Below are the code and all the weights of a small trained network. Each question names an input and a class and asks about switching units off, where a switched-off unit gives its printed mean instead of its output.

import numpy as np


def w(rows, s, z=0):
    codes = np.array(rows[::2]) - 128.0
    scale = np.full(codes.shape[1], s)
    scale[-1] = z or s
    return codes * scale


def norm(h):
    return h / np.sqrt((h * h).mean(-1, keepdims=True) + 1e-5)


def f(y):
    return y / 2 * (1 + np.tanh(0.7978845608 * (y + 0.044715 * y**3)))


def log_softmax(a):
    a = a - a.max(-1, keepdims=True)
    return a - np.log(np.exp(a).sum(-1, keepdims=True))


def net(x, mask):
    res = np.array(x, float).reshape(1, 8) / 4 @ E
    u = 0
    for l in range(4):
        y = f(norm(res) @ A[l][:, :-1].T + A[l][:, -1])
        res = res + np.where(mask[u : u + 3], y, B[l][:, -1]) @ B[l][:, :-1]
        u += 3
    return log_softmax(norm(res)[-1] @ U[:, :-1].T + U[:, -1])


A, B = {}, {}
E = w([
[131,117,126],'x0',
[81,48,205],'x1',
[192,188,48],'x2',
[129,127,129],'x3',
[142,102,127],'x4',
[222,172,255],'x5',
[126,127,129],'x6',
[129,123,130],'x7',
],0.0096)
A[0] = w([
[120,71,78,254],'L0N0',
[238,255,187,106],'L0N1',
[27,100,129,79],'L0N2',
],0.0097,0.006)
B[0] = w([
[86,177,134,228],'L0N0',
[153,5,118,254],'L0N1',
[97,101,119,162],'L0N2',
],0.019,0.0064)
A[1] = w([
[93,112,140,2],'L1N0',
[144,71,150,18],'L1N1',
[225,106,252,199],'L1N2',
],0.011,0.0052)
B[1] = w([
[81,1,123,114],'L1N0',
[70,79,108,136],'L1N1',
[196,156,151,254],'L1N2',
],0.0096,0.0074)
A[2] = w([
[142,154,247,3],'L2N0',
[158,131,211,37],'L2N1',
[116,7,138,131],'L2N2',
],0.012,0.0071)
B[2] = w([
[219,254,121,154],'L2N0',
[130,236,179,149],'L2N1',
[68,157,134,254],'L2N2',
],0.0081,0.0052)
A[3] = w([
[137,106,109,2],'L3N0',
[187,144,2,114],'L3N1',
[149,129,251,65],'L3N2',
],0.01,0.0088)
B[3] = w([
[109,127,66,59],'L3N0',
[129,164,26,254],'L3N1',
[146,252,139,212],'L3N2',
],0.013,0.0021)
U = w([
[7,159,47,253],'0',
[205,68,186,165],'1',
[111,202,9,19],'2',
[217,67,87,5],'3',
[4,84,111,17],'4',
[179,174,157,132],'5',
],0.015,0.0026)

Each question gives the input, the list of numbers given to net, and the class t.
The units are the neurons (one row each of A and B). Each row of codes is followed by its name. A weight is (code - 128) times the scale printed after its matrix; where a second scale follows, it is the last column's (A, B and U).
mask holds one flag per neuron, layer by layer. A switched-off neuron (its flag False) gives its mean, the last column of its row in B, instead of its output. The means were averaged over made-up inputs and are rounded, as every weight is.
A unit's drop is (log p(t) with every unit on - log p(t) with that unit switched off) / (log p(t) with every unit on - log p(t) with every unit switched off).
The circuit of an input: a set's keep is (log p(t) with only the set's units on - log p(t) with every unit switched off) / (log p(t) with every unit on - log p(t) with every unit switched off). Starting from all 12 units, units are removed one at a time, each time the one whose removal leaves the highest keep (on an exact tie, the one counted first), for as long as the keep stays at least 0.8.
circuit, biggest first: the units of the circuit, biggest drop first
top k neurons: the k neurons with the biggest drops, biggest first
k most important neurons of layer l: the k neurons of layer l with the biggest drops, biggest first
drop when u is switched off: that unit's drop, to one decimal
input [1,2,-6,-3,4,1,-5,-1], class 5: circuit, biggest first : (L0N1, L2N0)
input [5,5,-8,-1,5,7,-2,7], class 5: circuit, biggest first : (L0N1, L3N2)
input [-1,6,1,0,8,-1,8,8], class 0: circuit, biggest first : (L0N1)
input [-5,1,-5,0,7,5,6,2], class 5: top 2 neurons : (L3N2, L0N1)
input [-7,7,5,-1,1,-1,1,4], class 0: top 2 neurons : (L0N1, L0N0)
input [7,5,8,2,-5,-1,4,7], class 0: top 2 neurons : (L1N2, L0N0)
input [6,7,6,2,1,0,7,-5], class 0: top 2 neurons : (L0N0, L1N2)
input [-1,3,7,-1,7,0,-7,-8], class 0: top 2 neurons : (L3N1, L1N2)
input [1,5,0,-8,8,7,2,5], class 5: top 2 neurons : (L3N2, L2N1)
input [7,1,5,5,7,0,2,4], class 0: circuit, biggest first : (L1N2, L0N0)
input [-8,8,7,-5,6,-1,-3,-3], class 0: top 2 neurons : (L0N0, L0N1)
input [3,-4,6,-6,2,2,6,-2], class 3: drop when L0N1 is switched off : 0.9
input [-2,8,1,5,-8,-1,3,8], class 0: drop when L0N2 is switched off : -0.1
input [-5,2,-7,-7,7,3,7,1], class 5: drop when L2N0 is switched off : 0.0
input [-4,-5,-1,0,-3,4,-6,-3], class 1: most important neuron of layer 3 : (L3N1)
